Below are the code and all the weights of a small trained network. Each question names an input and a class and asks about switching units off, where a switched-off unit gives its printed mean instead of its output.

import numpy as np


def w(rows, s, z=0):
    codes = np.array(rows[::2]) - 128.0
    scale = np.full(codes.shape[1], s)
    scale[-1] = z or s
    return codes * scale


def f(y):
    return np.maximum(y, 0)


def log_softmax(a):
    a = a - a.max(-1, keepdims=True)
    return a - np.log(np.exp(a).sum(-1, keepdims=True))


def net(x, mask):
    res = np.array(x, float).reshape(1, 5) / 4 @ E
    y = f(res @ A[0][:, :-1].T + A[0][:, -1])
    res = res + np.where(mask, y, B[0][:, -1]) @ B[0][:, :-1]
    return log_softmax(res[-1] @ U[:, :-1].T + U[:, -1])


A, B = {}, {}
E = w([
[42,83,190,150,95,54,88],'x0',
[221,154,244,106,130,177,35],'x1',
[142,152,162,62,228,92,199],'x2',
[83,241,170,109,63,120,127],'x3',
[53,80,139,2,123,175,93],'x4',
],0.0082)
A[0] = w([
[118,116,64,113,219,99,220,165],'N0',
[171,172,54,205,52,135,156,182],'N1',
[223,146,158,149,239,135,159,134],'N2',
[140,38,141,136,142,158,69,220],'N3',
[36,144,143,138,78,64,132,196],'N4',
[104,114,74,112,200,74,222,208],'N5',
[189,194,248,129,139,165,74,254],'N6',
[121,1,124,140,131,153,65,192],'N7',
],0.008,0.0018)
B[0] = w([
[178,54,194,193,200,243,191,247],'N0',
[176,143,66,247,57,173,94,220],'N1',
[232,186,83,136,254,47,224,220],'N2',
[123,62,81,83,166,74,96,193],'N3',
[38,158,141,169,56,91,197,215],'N4',
[133,80,192,176,183,227,205,251],'N5',
[188,190,174,68,122,35,63,255],'N6',
[80,24,73,86,166,88,103,206],'N7',
],0.0074,0.0087)
U = w([
[146,78,181,160,198,255,202,129],'0',
[121,174,253,99,67,88,39,70],'1',
[209,202,121,113,205,57,153,4],'2',
[172,156,28,196,65,183,94,153],'3',
[15,173,136,147,79,111,198,170],'4',
[81,20,55,84,160,98,86,162],'5',
[131,196,134,7,143,224,98,249],'6',
],0.0086,0.0017)

Each question gives the input, the list of numbers given to net, and the class t.
The units are the neurons (one row each of A and B). Each row of codes is followed by its name. A weight is (code - 128) times the scale printed after its matrix; where a second scale follows, it is the last column's (A, B and U).
mask holds one flag per neuron, in row order. A switched-off neuron (its flag False) gives its mean, the last column of its row in B, instead of its output. The means were averaged over made-up inputs and are rounded, as every weight is.
A unit's drop is (log p(t) with every unit on - log p(t) with that unit switched off) / (log p(t) with every unit on - log p(t) with every unit switched off).
The circuit of an input: a set's keep is (log p(t) with only the set's units on - log p(t) with every unit switched off) / (log p(t) with every unit on - log p(t) with every unit switched off). Starting from all 8 units, units are removed one at a time, each time the one whose removal leaves the highest keep (on an exact tie, the one counted first), for as long as the keep stays at least 0.8.
circuit, biggest first: the units of the circuit, biggest drop first
k most important neurons: the k neurons with the biggest drops, biggest first
drop of u: that unit's drop, to one decimal
input [-7,3,6,1,7], class 2: circuit, biggest first : N2; N6
input [6,-7,1,-2,2], class 0: circuit, biggest first : N5
input [-7,7,-5,5,-3], class 2: 3 most important neurons : N6; N2; N4
input [-5,-8,-6,-5,-6], class 0: 2 most important neurons : N0; N5
input [5,3,-2,0,-1], class 1: circuit, biggest first : N2; N0
input [-6,-2,6,6,7], class 0: circuit, biggest first : N0; N6
input [-6,5,4,1,6], class 2: circuit, biggest first : N2; N6
input [-4,4,2,6,2], class 1: circuit, biggest first : N6; N0
input [0,8,-6,-7,-3], class 5: circuit, biggest first : N7; N3
input [-7,2,1,-2,-1], class 2: 2 most important neurons : N2; N5
input [-5,-2,-1,1,-5], class 3: 2 most important neurons : N1; N5
input [-7,-1,-2,-4,6], class 5: 2 most important neurons : N7; N5
input [0,-3,1,6,7], class 4: 2 most important neurons : N4; N6
input [-2,7,-4,2,8], class 1: circuit, biggest first : N6
input [-3,7,3,-6,5], class 2: 2 most important neurons : N2; N6
input [-4,-8,-3,-1,-7], class 0: 3 most important neurons : N0; N5; N6
input [-3,3,-5,-5,0], class 5: 2 most important neurons : N7; N3
input [2,8,2,-8,-2], class 2: drop of N2 : 0.2
input [0,8,0,-8,3], class 5: drop of N7 : 0.5
input [1,3,8,-2,2], class 2: circuit, biggest first : N2
